Here is a tiny trained network, its code and every weight. The questions are about switching its units off for an input and a class, where a switched-off unit gives its printed mean instead of its output.

import numpy as np


def w(rows, s, z=0):
    codes = np.array(rows[::2]) - 128.0
    scale = np.full(codes.shape[1], s)
    scale[-1] = z or s
    return codes * scale


def f(y):
    return y / 2 * (1 + np.tanh(0.7978845608 * (y + 0.044715 * y**3)))


def log_softmax(a):
    a = a - a.max(-1, keepdims=True)
    return a - np.log(np.exp(a).sum(-1, keepdims=True))


def net(x, mask):
    res = np.array(x, float).reshape(1, 7) / 4 @ E
    y = f(res @ A[0][:, :-1].T + A[0][:, -1])
    res = res + np.where(mask, y, B[0][:, -1]) @ B[0][:, :-1]
    return log_softmax(res[-1] @ U[:, :-1].T + U[:, -1])


A, B = {}, {}
E = w([
[157,92,126,115,140,113,153,128,148],'x0',
[228,202,102,131,193,192,87,2,167],'x1',
[113,145,142,142,127,146,117,129,111],'x2',
[156,138,17,191,88,212,229,148,101],'x3',
[157,117,139,130,130,123,145,144,150],'x4',
[169,160,102,199,210,37,107,130,42],'x5',
[147,247,144,3,187,209,171,235,55],'x6',
],0.0095)
A[0] = w([
[137,100,216,104,133,57,63,85,126,152],'N1',
[111,138,133,166,67,133,59,105,154,174],'N2',
[127,78,209,149,121,110,128,217,105,136],'N3',
[124,162,197,46,150,77,62,156,193,84],'N4',
[158,93,39,226,18,128,161,82,115,93],'N5',
[88,134,182,46,35,213,179,92,222,47],'N6',
[137,182,64,81,160,169,199,185,88,118],'N7',
[228,177,149,153,175,154,114,56,165,50],'N8',
[194,158,125,192,199,38,130,163,45,135],'N9',
[169,147,88,151,100,179,229,169,122,107],'N10',
[66,102,133,144,86,82,154,186,96,110],'N11',
[130,199,143,36,188,161,144,204,116,2],'N12',
[133,168,124,96,159,174,156,2,126,116],'N13',
[62,72,138,110,99,82,179,199,47,84],'N14',
],0.0091,0.002)
B[0] = w([
[119,95,162,189,139,187,169,164,43,215],'N1',
[100,71,145,142,136,128,123,136,172,168],'N2',
[150,163,127,72,105,106,115,160,139,193],'N3',
[97,128,141,129,94,189,166,169,2,217],'N4',
[109,84,183,189,120,125,186,172,69,214],'N5',
[62,138,53,97,235,180,206,94,221,243],'N6',
[142,97,206,203,179,131,134,179,115,237],'N7',
[187,130,135,64,86,164,21,125,164,223],'N8',
[53,193,93,84,216,156,220,44,220,224],'N9',
[166,111,125,61,133,181,137,126,43,212],'N10',
[157,160,134,83,68,141,28,81,195,196],'N11',
[137,41,167,178,193,36,70,235,203,246],'N12',
[209,107,74,70,71,104,96,141,123,210],'N13',
[181,166,100,110,45,179,95,134,184,216],'N14',
],0.0088,0.014)
U = w([
[105,22,172,209,154,54,100,187,155,236],'0',
[171,160,97,58,61,115,74,154,144,48],'1',
[42,180,72,93,200,117,183,127,157,186],'2',
[109,105,142,132,132,154,156,197,8,3],'3',
],0.011,0.0023)

Each question gives the input, the list of numbers given to net, and the class t.
The units are the neurons (one row each of A and B). Each row of codes is followed by its name. A weight is (code - 128) times the scale printed after its matrix; where a second scale follows, it is the last column's (A, B and U).
mask holds one flag per neuron, in row order. A switched-off neuron (its flag False) gives its mean, the last column of its row in B, instead of its output. The means were averaged over made-up inputs and are rounded, as every weight is.
A unit's drop is (log p(t) with every unit on - log p(t) with that unit switched off) / (log p(t) with every unit on - log p(t) with every unit switched off).
The circuit of an input: a set's keep is (log p(t) with only the set's units on - log p(t) with every unit switched off) / (log p(t) with every unit on - log p(t) with every unit switched off). Starting from the 12 units with the biggest drops (on a tie, the unit counted first), units are removed one at a time, each time the one whose removal leaves the highest keep (on an exact tie, the one counted first), for as long as the keep stays at least 0.8.
units of the circuit, in order: the units of the circuit, biggest drop first
most important unit: the unit with the biggest drop
k most important neurons: the k neurons with the biggest drops, biggest first
drop when u is switched off: that unit's drop, to one decimal
input [-6,6,-1,-4,1,0,6], class 0: 2 most important neurons : (N12 N14)
input [4,-3,-1,1,2,3,5], class 0: 2 most important neurons : (N12 N6)
input [0,-7,4,6,7,-6,-5], class 1: most important unit : N11
input [-4,-1,-1,-7,5,5,-3], class 3: 2 most important neurons : (N1 N6)
input [8,1,1,4,6,-2,0], class 3: 3 most important neurons : (N9 N12 N10)
input [-4,-3,-2,1,2,1,-2], class 1: 4 most important neurons : (N12 N7 N6 N1)
input [7,5,7,-8,-3,2,-3], class 3: units of the circuit, in order : (N1 N4)
input [-1,3,4,7,4,-5,-5], class 3: units of the circuit, in order : (N5 N12)
input [-4,7,-6,4,3,6,5], class 1: 3 most important neurons : (N8 N6 N13)
input [-4,-8,6,0,-4,8,6], class 1: 2 most important neurons : (N14 N11)
input [8,7,-3,6,-1,0,4], class 1: 2 most important neurons : (N8 N13)
input [2,-2,1,-1,-1,-8,7], class 2: 2 most important neurons : (N6 N5)
input [8,-3,8,7,-8,-2,-5], class 3: 4 most important neurons : (N12 N5 N10 N7)
input [5,8,-6,1,-7,2,5], class 1: units of the circuit, in order : (N8)
input [8,1,8,8,1,7,-5], class 3: 2 most important neurons : (N5 N6)
input [-8,-8,-2,-1,-8,3,-5], class 1: 2 most important neurons : (N14 N11)
input [-8,-1,-6,6,0,-1,6], class 0: drop when N8 is switched off : 0.0
input [-3,4,-3,-6,-2,7,0], class 2: drop when N9 is switched off : 3.4
input [2,-1,-4,-5,-6,-6,7], class 0: drop when N9 is switched off : 0.4
input [4,-7,-5,-3,6,-3,8], class 0: units of the circuit, in order : (N12)
